Below is a small trained network, with its code and all its weights. Each question gives an input and a class and asks what happens when units are switched off, that is, made to give their printed mean instead of their output.

import numpy as np


def w(rows, s, z=0):
    codes = np.array(rows[::2]) - 128.0
    scale = np.full(codes.shape[1], s)
    scale[-1] = z or s
    return codes * scale


def f(y):
    return y / 2 * (1 + np.tanh(0.7978845608 * (y + 0.044715 * y**3)))


def log_softmax(a):
    a = a - a.max(-1, keepdims=True)
    return a - np.log(np.exp(a).sum(-1, keepdims=True))


def net(x, mask):
    res = np.array(x, float).reshape(1, 8) / 4 @ E
    y = f(res @ A[0][:, :-1].T + A[0][:, -1])
    res = res + np.where(mask, y, B[0][:, -1]) @ B[0][:, :-1]
    return log_softmax(res[-1] @ U[:, :-1].T + U[:, -1])


A, B = {}, {}
E = w([
[169,182,102,46,42,119],'x0',
[45,183,160,139,123,6],'x1',
[107,61,179,129,211,122],'x2',
[163,70,68,85,49,129],'x3',
[101,58,1,226,147,99],'x4',
[52,77,127,75,74,66],'x5',
[52,143,131,87,151,193],'x6',
[187,106,198,198,89,108],'x7',
],0.0073)
A[0] = w([
[43,82,62,115,138,80,144],'neuron 1',
[155,209,112,101,132,123,228],'neuron 2',
[39,166,167,131,131,2,204],'neuron 3',
[85,67,162,115,118,187,161],'neuron 4',
[133,135,77,143,122,140,253],'neuron 5',
[150,109,104,143,94,144,120],'neuron 6',
[94,83,123,113,91,166,121],'neuron 7',
[119,84,150,191,195,128,162],'neuron 8',
[186,62,119,158,129,28,159],'neuron 9',
[174,160,221,93,102,161,137],'neuron 10',
[179,162,78,158,136,193,151],'neuron 11',
[95,129,104,78,123,88,197],'neuron 12',
],0.011,0.0047)
B[0] = w([
[120,133,179,104,129,226,202],'neuron 1',
[134,153,186,137,101,143,181],'neuron 2',
[59,208,219,179,92,74,245],'neuron 3',
[85,148,141,69,152,89,163],'neuron 4',
[103,145,156,144,108,126,183],'neuron 5',
[103,104,115,141,100,86,154],'neuron 6',
[93,98,122,66,131,126,150],'neuron 7',
[153,57,143,192,188,187,198],'neuron 8',
[204,124,126,109,9,122,205],'neuron 9',
[154,139,109,94,159,158,193],'neuron 10',
[111,177,143,166,114,111,187],'neuron 11',
[115,128,142,78,87,154,176],'neuron 12',
],0.012)
U = w([
[67,194,168,121,104,99,253],'0',
[71,105,87,49,146,136,5],'1',
[105,92,124,159,249,161,160],'2',
[172,178,131,65,138,130,38],'3',
[169,70,62,114,91,51,93],'4',
[130,173,120,152,104,60,7],'5',
[197,127,134,87,111,224,203],'6',
],0.012,0.0035)

Each question gives the input, the list of numbers given to net, and the class t.
The units are the neurons (one row each of A and B). Each row of codes is followed by its name. A weight is (code - 128) times the scale printed after its matrix; where a second scale follows, it is the last column's (A, B and U).
mask holds one flag per neuron, in row order. A switched-off neuron (its flag False) gives its mean, the last column of its row in B, instead of its output. The means were averaged over made-up inputs and are rounded, as every weight is.
A unit's drop is (log p(t) with every unit on - log p(t) with that unit switched off) / (log p(t) with every unit on - log p(t) with every unit switched off).
The circuit of an input: a set's keep is (log p(t) with only the set's units on - log p(t) with every unit switched off) / (log p(t) with every unit on - log p(t) with every unit switched off). Starting from all 12 units, units are removed one at a time, each time the one whose removal leaves the highest keep (on an exact tie, the one counted first), for as long as the keep stays at least 0.8.
circuit, biggest first: the units of the circuit, biggest drop first
k most important neurons: the k neurons with the biggest drops, biggest first
drop when u is switched off: that unit's drop, to one decimal
input [-5,-1,-6,2,2,0,3,5], class 2: circuit, biggest first => [neuron 3; neuron 9; neuron 12]
input [-2,-5,0,-7,8,6,-5,-5], class 6: 2 most important neurons => [neuron 1; neuron 9]
input [4,-5,4,5,-8,6,2,-3], class 1: most important neuron => [neuron 4]
input [-7,-4,-2,6,7,-4,-5,0], class 4: circuit, biggest first => [neuron 9; neuron 6]
input [-2,3,-7,6,7,-5,7,-4], class 6: 3 most important neurons => [neuron 3; neuron 1; neuron 4]
input [6,-8,-8,8,1,7,-4,-1], class 4: 2 most important neurons => [neuron 3; neuron 6]
input [-7,5,-3,-2,0,-6,-6,7], class 5: circuit, biggest first => [neuron 9; neuron 1]
input [-7,2,-3,6,-8,-6,1,1], class 6: 2 most important neurons => [neuron 3; neuron 10]
input [-5,3,7,1,1,3,-8,8], class 4: 2 most important neurons => [neuron 9; neuron 8]
input [8,-1,6,8,1,2,-8,-7], class 6: 2 most important neurons => [neuron 1; neuron 3]
input [7,2,2,0,7,-8,0,4], class 5: circuit, biggest first => [neuron 1; neuron 12]
input [5,-7,0,6,3,5,2,0], class 1: 2 most important neurons => [neuron 3; neuron 7]
input [-3,3,3,7,6,-2,-3,1], class 6: 2 most important neurons => [neuron 1; neuron 9]
input [-1,-5,1,-5,-7,3,-5,-6], class 6: most important neuron => [neuron 3]
input [-1,-7,6,-6,-5,-5,4,1], class 2: circuit, biggest first => [neuron 9; neuron 8]
input [-3,1,8,6,2,-3,-1,7], class 4: circuit, biggest first => [neuron 9; neuron 1]
input [-5,-8,-7,7,-4,-1,0,3], class 0: 3 most important neurons => [neuron 11; neuron 8; neuron 9]
input [7,-7,3,-8,0,3,0,-1], class 3: 3 most important neurons => [neuron 3; neuron 8; neuron 1]
input [2,-3,5,4,-7,-2,7,-7], class 3: 2 most important neurons => [neuron 4; neuron 8]
input [-2,-6,7,-1,5,7,-3,-6], class 6: most important neuron => [neuron 1]
input [1,6,1,5,5,-8,-1,0], class 4: circuit, biggest first => [neuron 3; neuron 9]
input [3,1,8,4,-2,7,5,-7], class 1: drop when neuron 8 is switched off => -0.5
input [-2,3,-6,0,6,-3,7,5], class 2: drop when neuron 8 is switched off => 0.0
input [4,-3,7,6,1,-4,-3,-5], class 4: drop when neuron 2 is switched off => 0.1
input [3,-7,-7,5,-2,7,3,-5], class 1: drop when neuron 3 is switched off => 0.5
